Below is a small trained network, with its code and all its weights. Each question gives an input and a target symbol and asks what happens when units are switched off, that is, made to give their printed mean instead of their output.

import numpy as np


def w(rows, s, z=0):
    codes = np.array(rows[::2]) - 128.0
    scale = np.full(codes.shape[1], s)
    scale[-1] = z or s
    return codes * scale


def norm(h):
    return h / np.sqrt((h * h).mean(-1, keepdims=True) + 1e-5)


def f(y):
    return y / 2 * (1 + np.tanh(0.7978845608 * (y + 0.044715 * y**3)))


def softmax(a):
    e = np.exp(a - a.max(-1, keepdims=True))
    return e / e.sum(-1, keepdims=True)


def log_softmax(a):
    a = a - a.max(-1, keepdims=True)
    return a - np.log(np.exp(a).sum(-1, keepdims=True))


def net(x, mask):
    ids = ['αβδεθπσψ'.index(c) for c in x.split()]
    T = len(ids)
    res = E[ids] + P[:T]
    r = norm(res)
    for j in range(3):
        rows = slice(3 * j, 3 * j + 3)
        q, k, v = (r @ M[0][rows].T for M in (Q, K, V))
        z = softmax(np.where(np.tri(T) > 0, q @ k.T / 3**0.5, -1e9)) @ v
        o = O[0][rows]
        res = res + np.where(mask[j], z, o[:, -1]) @ o[:, :-1]
    y = f(norm(res) @ A[0][:, :-1].T + A[0][:, -1])
    res = res + np.where(mask[3:11], y, B[0][:, -1]) @ B[0][:, :-1]
    return log_softmax(norm(res)[-1] @ U[:, :-1].T + U[:, -1])


Q, K, V, O, A, B = {}, {}, {}, {}, {}, {}
E = w([
[164,121,157,69,203],'α',
[131,235,12,54,72],'β',
[86,121,132,2,167],'δ',
[234,165,98,135,117],'ε',
[183,121,119,158,66],'θ',
[201,77,97,92,183],'π',
[169,135,145,235,117],'σ',
[36,156,235,83,142],'ψ',
],0.017)
P = w([
[1,187,108,79,114],'0',
[110,165,160,115,114],'1',
[154,31,184,90,119],'2',
[110,160,146,124,126],'3',
[152,57,143,89,91],'4',
[104,164,125,125,126],'5',
[143,58,121,107,94],'6',
[99,153,110,137,131],'7',
[135,53,99,125,94],'8',
[91,149,94,146,132],'9',
[115,80,56,125,89],'10',
[76,153,56,160,126],'11',
[108,64,28,142,99],'12',
],0.013)
Q[0] = w([
[64,146,158,125,141],'head 1',
[90,236,179,176,219],'head 1',
[133,94,60,136,164],'head 1',
[198,115,158,148,137],'head 2',
[49,61,154,38,109],'head 2',
[4,210,199,197,121],'head 2',
[165,43,113,34,16],'head 3',
[116,223,182,118,167],'head 3',
[87,177,186,201,160],'head 3',
],0.027)
K[0] = w([
[88,133,182,96,105],'head 1',
[108,230,252,135,140],'head 1',
[106,145,85,178,119],'head 1',
[173,91,127,179,134],'head 2',
[63,48,194,37,124],'head 2',
[49,211,182,181,51],'head 2',
[147,80,40,195,110],'head 3',
[135,133,161,68,102],'head 3',
[116,152,187,111,108],'head 3',
],0.027)
V[0] = w([
[98,196,206,136,77],'head 1',
[148,195,148,175,169],'head 1',
[191,178,96,98,56],'head 1',
[121,170,156,100,73],'head 2',
[133,177,121,196,134],'head 2',
[171,64,144,116,72],'head 2',
[80,140,146,112,168],'head 3',
[109,145,187,80,108],'head 3',
[105,139,162,253,160],'head 3',
],0.021)
O[0] = w([
[58,164,101,159,61,5],'head 1',
[129,174,52,134,76,83],'head 1',
[117,215,152,160,173,140],'head 1',
[168,126,179,177,122,82],'head 2',
[186,133,82,157,82,76],'head 2',
[104,145,135,158,217,168],'head 2',
[153,127,113,131,159,96],'head 3',
[148,154,52,118,133,94],'head 3',
[139,141,144,249,116,61],'head 3',
],0.019,0.02)
A[0] = w([
[126,126,90,76,124,36],'neuron 1',
[187,97,148,254,148,120],'neuron 2',
[37,98,119,126,139,82],'neuron 3',
[188,152,117,106,72,126],'neuron 4',
[49,151,136,140,176,2],'neuron 5',
[47,87,166,144,56,75],'neuron 6',
[107,140,92,162,66,35],'neuron 7',
[109,169,43,127,154,55],'neuron 8',
],0.032,0.0039)
B[0] = w([
[134,116,133,189,131,231],'neuron 1',
[177,155,172,253,131,254],'neuron 2',
[112,178,110,152,109,189],'neuron 3',
[155,163,147,74,109,173],'neuron 4',
[127,94,120,111,47,193],'neuron 5',
[57,145,206,123,165,165],'neuron 6',
[185,76,109,120,111,171],'neuron 7',
[83,114,94,152,159,184],'neuron 8',
],0.05,0.0094)
U = w([
[49,72,58,177,128,119],'α',
[172,123,163,211,110,196],'β',
[118,48,165,107,3,70],'δ',
[204,60,53,125,64,104],'ε',
[124,230,98,109,156,75],'θ',
[45,156,191,135,126,158],'π',
[194,202,170,69,72,2],'σ',
[147,55,137,88,186,157],'ψ',
],0.011,0.0029)

Each question gives the input, a string of symbols that net reads in full, and the target symbol t.
The units are the heads (3 rows each of Q, K, V and O) and the neurons (one row each of A and B). Each row of codes is followed by its name. A weight is (code - 128) times the scale printed after its matrix; where a second scale follows, it is the last column's (O, A, B and U).
mask holds one flag per unit, heads first, then neurons. A switched-off unit (its flag False) gives its mean, the last column of its rows in O or B, instead of its output. The means were averaged over made-up inputs and are rounded, as every weight is.
A unit's drop is (log p(t) with every unit on - log p(t) with that unit switched off) / (log p(t) with every unit on - log p(t) with every unit switched off).
The circuit of an input: a set's keep is (log p(t) with only the set's units on - log p(t) with every unit switched off) / (log p(t) with every unit on - log p(t) with every unit switched off). Starting from all 11 units, units are removed one at a time, each time the one whose removal leaves the highest keep (on an exact tie, the one counted first), for as long as the keep stays at least 0.8.
units of the circuit, in order: the units of the circuit, biggest drop first
most important unit: the unit with the biggest drop
top k neurons: the k neurons with the biggest drops, biggest first
heads that matter: for each layer, one digit per head in row order, 1 if its drop is at least 0.15 and else 0, layers parted by /
drop of u: that unit's drop, to one decimal
input α π α π α π θ θ α θ ε θ ε, target δ: top neuron	[neuron 5]
input π α θ θ δ, target δ: units of the circuit, in order	[neuron 5; head 2; head 3]
input π ε θ δ θ, target π: heads that matter	111
input θ σ θ α α π β, target ψ: heads that matter	000
input θ π ψ α, target α: heads that matter	101
input θ α π σ π α θ ε, target θ: heads that matter	110
input β α ε α π θ θ π π β θ α, target α: units of the circuit, in order	[head 1; neuron 8]
input π π θ θ α π θ β δ, target δ: heads that matter	000
input θ π θ π π θ α π α π α π θ, target ψ: heads that matter	100
input ε θ θ, target δ: top 2 neurons	[neuron 5; neuron 2]
input ε θ α π π ε θ π π δ, target π: units of the circuit, in order	[head 1; head 2; neuron 6]
input π ψ π π α σ σ ε, target θ: units of the circuit, in order	[head 2; head 1; neuron 4; neuron 8]
input δ θ π δ θ α α, target δ: units of the circuit, in order	[neuron 5; head 2; head 3]
input σ π ε δ α β ψ π, target ψ: most important unit	neuron 2
input ε ψ σ β, target σ: top 2 neurons	[neuron 4; neuron 6]
input π π θ, target ψ: top 2 neurons	[neuron 2; neuron 6]
input θ ε α, target δ: heads that matter	100
input α α π π α σ π ψ, target δ: heads that matter	111
input θ α π β δ π ε δ π α θ σ, target ε: units of the circuit, in order	[head 2; head 1; neuron 7]
input π α θ σ θ π ψ θ θ α σ β, target σ: most important unit	head 2
input π π α δ π π π ε π π, target ψ: heads that matter	100
input π π π π β, target ψ: drop of neuron 2	0.3
input α α θ π π δ ε θ α σ α ψ, target δ: drop of head 3	0.4
input α δ π σ δ σ, target ε: drop of head 1	0.2
input θ θ θ π θ θ θ, target δ: drop of neuron 5	1.3
